[[134 112 134 106]
 [101 153 128 110]
 [115 147 144 152]]
->
[[112 134]
 [153 128]]

[[128 120 127 156]
 [126 129 132 150]
 [129 129 126 144]]
->
[[120 127]
 [129 132]]

[[139 142 109 127]
 [105 112 135 105]
 [142 120 124 138]]
->
[[142 109]
 [112 135]]

[[105 128 128 123]
 [109 127 123 134]
 [126 127 119 146]]
->
[[128 128]
 [127 123]]

[[152 109 130]
 [152 114 130]
 [147 147 131]
 [150 131 131]]
->
[[109 130]
 [114 130]]

[[116 129 152 121]
 [110 138 117 123]]
->
[[129 152]
 [138 117]]
---
[[111 116]
 [106 123]
 [107 122]
 [122 112]
 [106 119]
 [118 113]
 [114 115]
 [120 112]]
->
[[116 111]
 [123 106]
 [122 107]
 [112 122]
 [119 106]
 [113 118]
 [115 114]
 [112 120]]

[[114 123 118 113 123 120 122 121 148 151 137 122 145]
 [155 119 126 121 126 114 128 133 154 147 146 118 114]]
->
[[123 118 113 123 120 122 121 148 151 137 122 145 114]
 [119 126 121 126 114 128 133 154 147 146 118 114 155]]

[[146 125 116 132 149 135 119 123 126 127 132 115]
 [135 119 123 126 127 132 115 103 119 138 134 118]]
->
[[125 116 132 149 135 119 123 126 127 132 115 146]
 [119 123 126 127 132 115 103 119 138 134 118 135]]

[[137 129 133 126 127 151]
 [128 139 136 122 132 121]]
->
[[129 133 126 127 151 137]
 [139 136 122 132 121 128]]

[[127 137 128]
 [111 117 141]
 [135 135 123]
 [119 127 129]
 [127 137 122]
 [123 125 125]
 [129 135 121]
 [120 119 154]
 [132 132 133]]
->
[[137 128 127]
 [117 141 111]
 [135 123 135]
 [127 129 119]
 [137 122 127]
 [125 125 123]
 [135 121 129]
 [119 154 120]
 [132 133 132]]

[[122 136 122 121 132]
 [124 133 125 124 130]
 [149 104 148 151 107]
 [124 133 125 124 130]]
->
[[136 122 121 132 122]
 [133 125 124 130 124]
 [104 148 151 107 149]
 [133 125 124 130 124]]
---
[[146 147 139 116 107 113 115 135 137 145]
 [132 117 114 143 127 101 115 143 113 123]
 [119 145 107 142 149 152 144 104 146 107]
 [148 116 142 145 135 142 141 130 109 113]
 [146 113 150 107 111 115 116 141 113 142]
 [141 115 149 148 116 109 143 141 135 112]
 [115 107 116 146 116 108 142 145 116 122]]
->
[[115 107 116 146 116 108 142 145 116 122]
 [141 115 149 148 116 109 143 141 135 112]
 [146 113 150 107 111 115 116 141 113 142]
 [148 116 142 145 135 142 141 130 109 113]
 [119 145 107 142 149 152 144 104 146 107]
 [132 117 114 143 127 101 115 143 113 123]
 [146 147 139 116 107 113 115 135 137 145]]

[[112 115 151 119 153 150 114 113 114 114 113 114]
 [125 124 134 125 135 135 125 125 125 126 125 126]
 [125 129 127 132 129 125 127 126 128 128 127 128]
 [133 133 123 134 125 124 135 132 134 135 133 136]
 [146 145 112 142 111 113 146 146 145 146 146 146]
 [141 142 110 142 110 109 141 141 142 141 142 141]
 [121 123 144 125 146 144 121 122 121 121 122 121]]
->
[[121 123 144 125 146 144 121 122 121 121 122 121]
 [141 142 110 142 110 109 141 141 142 141 142 141]
 [146 145 112 142 111 113 146 146 145 146 146 146]
 [133 133 123 134 125 124 135 132 134 135 133 136]
 [125 129 127 132 129 125 127 126 128 128 127 128]
 [125 124 134 125 135 135 125 125 125 126 125 126]
 [112 115 151 119 153 150 114 113 114 114 113 114]]

[[139 144 115 121 127 129 131 123 104 141 121]
 [138 143 116 122 126 128 130 124 105 142 123]
 [136 144 121 112 134 126 130 116 115 138 114]]
->
[[136 144 121 112 134 126 130 116 115 138 114]
 [138 143 116 122 126 128 130 124 105 142 123]
 [139 144 115 121 127 129 131 123 104 141 121]]

[[117 127 120 150]
 [117 136 120 144]]
->
[[117 136 120 144]
 [117 127 120 150]]

[[106 128 134 140]
 [124 118 127 137]
 [113 130 141 134]
 [122 125 128 136]
 [116 132 125 139]]
->
[[116 132 125 139]
 [122 125 128 136]
 [113 130 141 134]
 [124 118 127 137]
 [106 128 134 140]]

[[133 129 123 115 116 118 131 129 140 123 127 129 145]
 [121 127 132 139 140 138 124 129 118 131 129 125 112]
 [155 132 125 133 110 121 140 116 128 143 122 147 134]]
->
[[155 132 125 133 110 121 140 116 128 143 122 147 134]
 [121 127 132 139 140 138 124 129 118 131 129 125 112]
 [133 129 123 115 116 118 131 129 140 123 127 129 145]]
---
[[125 132 115 102 149 133 107 150 125 106 101 141]
 [134 125 142 151 109 118 151 104 133 151 155 115]
 [121 130 112 107 144 141 109 151 121 109 107 142]]
->
[[125 132 115 102 149 133 107 150 125 106 101 141]
 [121 130 112 107 144 141 109 151 121 109 107 142]
 [134 125 142 151 109 118 151 104 133 151 155 115]]

[[102 142]
 [144 147]
 [101 101]
 [150 135]
 [131 109]
 [130 123]]
->
[[144 147]
 [102 142]
 [150 135]
 [130 123]
 [131 109]
 [101 101]]

[[144 125 116 118 147 122 120 114 122 149 123 138 151 114 142 140]
 [121 141 137 153 134 144 139 115 101 122 129 117 129 129 139 144]]
->
[[121 141 137 153 134 144 139 115 101 122 129 117 129 129 139 144]
 [144 125 116 118 147 122 120 114 122 149 123 138 151 114 142 140]]

[[116 146 106 135 143 123 117]
 [123 115 135 118 132 123 128]
 [138 125 120 136 137 121 144]
 [127 139 125 140 146 126 148]]
->
[[116 146 106 135 143 123 117]
 [127 139 125 140 146 126 148]
 [138 125 120 136 137 121 144]
 [123 115 135 118 132 123 128]]

[[135 127 119 105]
 [124 148 125 137]
 [131 109 121 128]]
->
[[124 148 125 137]
 [135 127 119 105]
 [131 109 121 128]]

[[110 107 109 117]
 [155 151 155 141]
 [107 106 107 115]
 [112 110 112 119]
 [117 123 117 124]
 [141 146 141 138]
 [106 105 106 114]]
->
[[155 151 155 141]
 [141 146 141 138]
 [117 123 117 124]
 [112 110 112 119]
 [110 107 109 117]
 [107 106 107 115]
 [106 105 106 114]]

[[134 130 107 153 125 142]
 [132 124 128 114 142 128]
 [117 127 148 107 158 109]
 [154 115 118 156 121 139]
 [111 133 148 122 145 109]
 [109 134 147 131 144 108]
 [109 135 149 127 143 109]
 [116 132 142 129 138 115]]
->
[[109 135 149 127 143 109]
 [109 134 147 131 144 108]
 [111 133 148 122 145 109]
 [116 132 142 129 138 115]
 [134 130 107 153 125 142]
 [117 127 148 107 158 109]
 [132 124 128 114 142 128]
 [154 115 118 156 121 139]]
